Small tables with named rows and columns. After each table, cells are looked up by row and column.

kegebas =
|  | nuki | vitaruf | venim | sekiver | tudegul | sug | viv | ludev | tupe | nesugef |
|---|---|---|---|---|---|---|---|---|---|---|
| gis | 5.114 | 4.743 | -7.308 | -5.496 | 5.817 | -7.356 | 7.845 | -6.267 | 5.304 | -6.758 |
| nusofu | -6.070 | 5.899 | -6.632 | -7.902 | -4.353 | -7.912 | 4.999 | -7.031 | -0.920 | -7.385 |
| lef | -5.620 | -1.656 | 4.820 | 2.580 | -7.039 | 5.283 | -4.329 | -0.304 | -7.570 | 2.654 |
| dulokor | 5.866 | -5.286 | -4.303 | 5.659 | 6.166 | 4.799 | -6.477 | 4.960 | 5.485 | 4.587 |
| tudapo | 5.696 | -5.310 | -7.103 | -6.370 | 5.529 | -7.934 | -4.927 | 2.846 | 6.031 | -7.343 |
| mamigos | -2.445 | -7.698 | 4.432 | 5.570 | -4.490 | 5.191 | -6.966 | 5.049 | -5.151 | 5.029 |
| duze | -6.797 | 5.725 | 2.069 | -5.583 | -6.485 | -3.069 | 5.624 | -7.323 | -7.328 | -5.965 |
| zem | 5.729 | -7.328 | -7.722 | -6.006 | 7.006 | -6.386 | -8.465 | 5.951 | 6.870 | 2.427 |

dulokor, nesugef => 4.587
lef, sug => 5.283
gis, ludev => -6.267
nusofu, venim => -6.632
gis, sug => -7.356
gis, nesugef => -6.758
lef, venim => 4.820
duze, vitaruf => 5.725
dulokor, venim => -4.303

fulupu =
     mugop  fibol  malifid
ful   5.02   6.39     8.20
fer   5.85   1.24     6.12
gal   7.52   5.12     8.13
dif   2.12   5.16     4.87
mim   9.32   5.15     7.16

dif, mugop => 2.12
mim, malifid => 7.16
gal, malifid => 8.13
fer, fibol => 1.24
gal, fibol => 5.12
ful, fibol => 6.39
mim, fibol => 5.15
dif, malifid => 4.87
fer, mugop => 5.85
Which row has the largest malifid? ful

mefi:
,zinefig,vegife,kuzu,sekep,zuri,telineb,devipu,lutuzam,peb,demadab
mazokol,142,133,155,137,184,102,191,124,128,231
nevutoz,10,185,98,119,82,209,150,184,99,152
rif,130,177,204,136,171,118,157,165,171,117
rurelik,211,186,216,250,159,228,156,173,169,114

zinefig of rif: 130
peb of nevutoz: 99
devipu of rurelik: 156
zuri of nevutoz: 82
sekep of rif: 136
devipu of rif: 157
kuzu of nevutoz: 98
telineb of nevutoz: 209
vegife of rif: 177
telineb of mazokol: 102
zinefig of mazokol: 142
Which row has the largest peb? rif

Table sugeki
columns: gatu, sab, banozes, bes, tobagar
botuzov: [206, 211, 169, 85, 174]
mipupo: [195, 219, 209, 63, 156]
gumusu: [102, 74, 101, 227, 140]
laso: [81, 102, 78, 209, 177]
lim: [91, 65, 57, 219, 171]
buranop: [193, 211, 81, 80, 154]
zom: [82, 96, 212, 101, 166]
besu: [188, 113, 226, 71, 93]
fenumi: [227, 212, 133, 71, 179]
vapas: [75, 68, 73, 202, 135]
goresiv: [91, 63, 209, 138, 146]
rok: [179, 106, 204, 88, 48]
lek: [191, 206, 89, 80, 160]
lozuvu: [150, 101, 208, 56, 91]

What is the bes of vapas in sugeki?
202
What is the banozes of lek in sugeki?
89
What is the sab of vapas in sugeki?
68
What is the gatu of mipupo in sugeki?
195
What is the banozes of besu in sugeki?
226
What is the banozes of gumusu in sugeki?
101
What is the bes of lek in sugeki?
80
What is the tobagar of rok in sugeki?
48
What is the gatu of lim in sugeki?
91
What is the tobagar of lim in sugeki?
171
What is the sab of lek in sugeki?
206
What is the sab of rok in sugeki?
106
What is the sab of laso in sugeki?
102
What is the bes of lozuvu in sugeki?
56
What is the banozes of buranop in sugeki?
81
What is the gatu of laso in sugeki?
81
What is the sab of goresiv in sugeki?
63
What is the banozes of goresiv in sugeki?
209
Row with the largest sab: mipupo

deluf:
columns: veb, dugez, lin, bil, pazegib, tusu, mav, pufulo, defatur
ligomu: [126, 152, 61, 177, 137, 133, 223, 158, 201]
vuzeze: [168, 133, 245, 114, 161, 182, 53, 133, 130]
metumig: [168, 140, 245, 112, 161, 167, 62, 137, 96]
vafozu: [164, 122, 225, 123, 154, 202, 50, 115, 195]
vude: [148, 152, 161, 135, 142, 105, 135, 144, 51]
nezinu: [147, 151, 169, 130, 144, 101, 130, 148, 38]
fufuf: [144, 154, 158, 134, 142, 95, 141, 151, 32]
setup: [142, 128, 123, 147, 144, 185, 150, 130, 245]
dutu: [173, 140, 246, 117, 158, 177, 56, 132, 114]
zasasi: [145, 127, 156, 144, 150, 182, 118, 139, 220]
sogabu: [130, 144, 70, 166, 133, 145, 204, 138, 211]
zom: [148, 152, 184, 126, 147, 110, 119, 151, 39]
tuv: [158, 150, 227, 119, 159, 139, 84, 149, 59]

What is the defatur of fufuf in deluf? 32
What is the bil of metumig in deluf? 112
What is the bil of zasasi in deluf? 144
What is the bil of zom in deluf? 126
What is the lin of sogabu in deluf? 70
What is the tusu of dutu in deluf? 177
What is the pufulo of vuzeze in deluf? 133
What is the bil of setup in deluf? 147
What is the bil of sogabu in deluf? 166
What is the pufulo of zom in deluf? 151
What is the bil of vafozu in deluf? 123
What is the mav of vuzeze in deluf? 53
What is the bil of vuzeze in deluf? 114

